Here is a tiny trained network, its code and every weight. The questions are about switching its units off for an input and a class, where a switched-off unit gives its printed mean instead of its output.

import numpy as np


def w(rows, s, z=0):
    codes = np.array(rows[::2]) - 128.0
    scale = np.full(codes.shape[1], s)
    scale[-1] = z or s
    return codes * scale


def f(y):
    return y / 2 * (1 + np.tanh(0.7978845608 * (y + 0.044715 * y**3)))


def log_softmax(a):
    a = a - a.max(-1, keepdims=True)
    return a - np.log(np.exp(a).sum(-1, keepdims=True))


def net(x, mask):
    res = np.array(x, float).reshape(1, 7) / 4 @ E
    y = f(res @ A[0][:, :-1].T + A[0][:, -1])
    res = res + np.where(mask, y, B[0][:, -1]) @ B[0][:, :-1]
    return log_softmax(res[-1] @ U[:, :-1].T + U[:, -1])


A, B = {}, {}
E = w([
[155,85,141,163,192,115,205,38,103,122,158,134],'x0',
[68,131,82,254,92,100,203,143,106,110,163,144],'x1',
[115,131,141,132,86,156,157,129,192,167,130,123],'x2',
[67,138,142,158,115,114,98,161,125,100,166,150],'x3',
[35,153,136,132,100,165,154,106,207,204,54,176],'x4',
[115,92,118,108,60,80,107,62,123,90,170,68],'x5',
[184,211,166,132,123,168,149,104,148,95,161,145],'x6',
],0.013)
A[0] = w([
[146,141,137,191,162,166,163,129,145,143,161,208,254],'neuron 0',
[103,144,187,194,189,138,177,179,117,87,183,189,120],'neuron 1',
[153,144,254,66,114,121,2,169,97,110,162,112,178],'neuron 2',
[46,136,108,213,24,154,187,112,199,180,144,146,202],'neuron 3',
[128,99,155,117,154,164,162,105,173,252,48,138,187],'neuron 4',
[184,121,212,89,121,127,165,11,174,113,164,98,195],'neuron 5',
[111,111,104,186,158,39,156,115,88,78,167,77,91],'neuron 6',
],0.01,0.0043)
B[0] = w([
[114,157,175,63,105,105,106,133,174,187,144,167,208],'neuron 0',
[94,102,139,136,109,164,135,91,110,218,133,222,197],'neuron 1',
[135,186,249,106,159,151,88,166,120,178,130,59,228],'neuron 2',
[11,170,106,117,62,60,189,80,110,89,111,147,255],'neuron 3',
[116,115,240,117,98,91,81,156,150,215,72,219,253],'neuron 4',
[192,125,187,179,112,203,179,90,160,211,195,164,226],'neuron 5',
[152,117,80,137,133,104,165,117,51,91,170,116,212],'neuron 6',
],0.012,0.018)
U = w([
[114,121,195,62,129,119,2,172,174,208,95,153,254],'0',
[199,186,158,43,195,172,42,208,167,62,102,25,18],'1',
[213,64,144,144,144,117,218,126,160,157,59,135,60],'2',
[38,47,6,157,128,76,164,43,84,16,158,112,120],'3',
[234,102,135,221,200,122,215,75,55,88,189,85,144],'4',
[174,98,116,182,127,130,115,95,205,104,121,130,49],'5',
[183,120,153,147,115,183,175,60,180,179,170,147,156],'6',
[76,208,149,129,49,76,212,109,154,129,87,133,168],'7',
],0.0088,0.005)

Each question gives the input, the list of numbers given to net, and the class t.
The units are the neurons (one row each of A and B). Each row of codes is followed by its name. A weight is (code - 128) times the scale printed after its matrix; where a second scale follows, it is the last column's (A, B and U).
mask holds one flag per neuron, in row order. A switched-off neuron (its flag False) gives its mean, the last column of its row in B, instead of its output. The means were averaged over made-up inputs and are rounded, as every weight is.
A unit's drop is (log p(t) with every unit on - log p(t) with that unit switched off) / (log p(t) with every unit on - log p(t) with every unit switched off).
The circuit of an input: a set's keep is (log p(t) with only the set's units on - log p(t) with every unit switched off) / (log p(t) with every unit on - log p(t) with every unit switched off). Starting from all 7 units, units are removed one at a time, each time the one whose removal leaves the highest keep (on an exact tie, the one counted first), for as long as the keep stays at least 0.8.
units of the circuit, in order: the units of the circuit, biggest drop first
unit that matters most: the unit with the biggest drop
k most important neurons: the k neurons with the biggest drops, biggest first
drop of u: that unit's drop, to one decimal
input [-3,1,7,8,-5,-1,-3], class 7: units of the circuit, in order : (neuron 4)
input [-5,-1,5,-2,-5,5,-8], class 1: units of the circuit, in order : (neuron 4; neuron 1; neuron 3)
input [-4,4,7,2,0,2,-4], class 3: 2 most important neurons : (neuron 4; neuron 2)
input [-5,8,-6,-6,-5,3,-8], class 3: 2 most important neurons : (neuron 5; neuron 2)
input [2,2,7,-6,0,-5,3], class 0: 3 most important neurons : (neuron 4; neuron 0; neuron 6)
input [-1,-1,-6,-1,-8,2,-4], class 1: 4 most important neurons : (neuron 2; neuron 5; neuron 3; neuron 1)
input [-2,-7,-7,-7,-8,1,8], class 1: 2 most important neurons : (neuron 2; neuron 4)
input [-8,-1,5,-2,7,-4,6], class 7: 2 most important neurons : (neuron 3; neuron 2)
input [6,4,2,1,-8,-2,-2], class 4: 2 most important neurons : (neuron 3; neuron 6)
input [-4,-7,-1,-3,0,8,4], class 1: 3 most important neurons : (neuron 2; neuron 4; neuron 1)
input [5,0,-8,4,0,-3,-5], class 3: units of the circuit, in order : (neuron 2; neuron 4)
input [2,8,2,0,-3,-6,-8], class 3: 3 most important neurons : (neuron 4; neuron 6; neuron 2)
input [5,-2,-6,-7,-3,-3,2], class 4: 2 most important neurons : (neuron 4; neuron 1)
input [2,6,1,2,-6,-5,-3], class 4: 3 most important neurons : (neuron 3; neuron 6; neuron 4)
input [-6,-6,3,-7,-6,-2,-6], class 1: unit that matters most : neuron 1
input [-5,-6,-2,-6,-6,4,8], class 1: drop of neuron 2 : 1.1
input [1,3,-7,-2,-3,5,1], class 4: drop of neuron 3 : 0.4
input [7,3,-3,-7,5,-6,-4], class 0: drop of neuron 4 : 0.5
